[109 107 107 107] -> 107

[[111 123 106 122]
 [154 146 135 118]] -> 106

[114 124 104 140] -> 104

[[105 111 108 148]
 [157 153 154 101]
 [101 105 104 153]] -> 108

[104 108 107 151] -> 107

[138 153 147 116] -> 147

[[105 133 119 149]
 [120 105 128 131]
 [116 133 146 118]] -> 119
---
[[115 137 123 120 133]
 [102 107 150 148 105]] value 150

[108 107 138 153 106] value 138

[130  98 120 139 100] value 120

[125 132 150 130 122] value 150

[[120 104 123 137 130]
 [118 133 131 124 129]] value 131

[[121 129 118 110 147]
 [116 126 125 137 141]
 [128 114 149 151 133]] value 149

[138 123 135 152 112] value 135

[[116 123 118 141 155]
 [143 130 149 157 118]
 [121 110 150 101 126]] value 150
---
[156 105 112 120 101] 156, 101

[118 118 117 122 143 157 130] 118, 130

[[107 127 119 148 124 126]
 [106 111 138 152 109 148]] 107, 148

[[121 125 125 118 123 130 127]
 [132 122 132 136 128 119 126]
 [133 129 137 130 156 120 128]] 121, 128

[139 104 112 138] 139, 138

[[141 126 131 124 100]
 [149 127 130 137 130]
 [131 130 115 110 125]] 141, 125

[127 148 129 158] 127, 158

[[136 141 131 118 130 125  99]
 [111 112 118 120 142 111 140]
 [121 131 143 112 118 121 142]] 136, 142

[147 152 133 148] 147, 148

[113 148 128 147 101 137 150] 113, 150
---
[141 158 140 132 145] >> 140, 158
[128 126 127 124 100] >> 127, 128
[139 117 115 108 101 142 152] >> 108, 152
[103 131 138 126 120 128 130] >> 126, 138
[104 147 135 114 144 145 144] >> 114, 147
[121 153 120 129 125 140 124] >> 129, 153
[137 120 103 155 144 129 122] >> 155, 155
[119 109 120 114 123 149 111] >> 114, 149
[134 127 115 105 136] >> 115, 136
---
[[120 132 128 111 132]
 [136 130 112 157 146]
 [116 127 125 135 151]] out 125

[[119 134 128 127 129 116 153]
 [122 132 130 120 130 129 153]
 [121 134 135 118 128 130 142]] out 135

[[125 113 132 138 152]
 [122 117 144 140 148]
 [120 139 135 154 123]] out 135

[[137 137 127 112 143]
 [144 148 149 134 142]
 [132 116 123 105 130]] out 123

[[117 124 136 151 122]
 [146 137 143 127 143]
 [128 128 128 128 128]] out 128

[[150 123 135 133 131 133]
 [139 128 135 119 122 126]
 [127 126 128 129 123 127]] out 128
---
[120  99 125 105 111] Out: 125

[[145 136 125 136 131 132]
 [115 131 110 152 115 133]] Out: 110

[[139 130 154 104 106 140 103]
 [137 130 153 108 106 141 100]] Out: 153

[[104 117 145 127 117 126 127]
 [142 142 118 124 113 114 118]] Out: 118

[120 127 123 157] Out: 123

[132 112 132 152 149 123] Out: 132

[[137 141 113 108 150]
 [123 148 117 125 146]] Out: 117

[126 152 101 128 121 105 150] Out: 101

[107 138 125 120 153 112 126] Out: 125

[[121 121 120 135  99]
 [121 121 123 128 129]
 [126 126 123 131 119]] Out: 123
---
[117 128 125  99 133 103 102] yields 128
[154 127 144 139 151 138] yields 127
[154 146 118 120 152] yields 146
[115 104 134 131] yields 104
[132 143 123 149 140] yields 143
[132 118 133 106 134 133] yields 118
[147 156 125 135 110 119] yields 156
[118 121 133 100 122 113] yields 121
---
[[157 145 156 152 129]
 [137 140 110 121 140]] value 129

[[128 124 122 131 122 127 126]
 [129 138 130 127 126 132 129]
 [133 141 113 125 108 121 157]] value 129

[[140 151 152 147]
 [123 107 110 141]] value 147

[[115 150 137 131]
 [119 150 133 129]
 [121 136 133 135]] value 129

[[154 153 152 104]
 [152 155 153 103]
 [155 155 154 104]] value 103

[[154 133 141 122 124 106 131]
 [120 133 124 121 133 112 129]] value 131

[[129 130 127 130 122 126]
 [127 122 132 134 130 130]
 [144 108 123 137 139 102]] value 130

[[135 116 154 152]
 [140 108 110 125]
 [130 120 154 152]] value 125
---
[139 118 131 108 140 158]	140

[[128 115 134 138]
 [137 106 134 145]]	137

[119 105 145 117 120 132 110]	120

[129 115 125 108 136 105]	136

[[128 129 129 128 127 127]
 [155 136 117 121 116 158]]	127

[114 126 102 115 123]	123

[138 102 127 124 143]	143
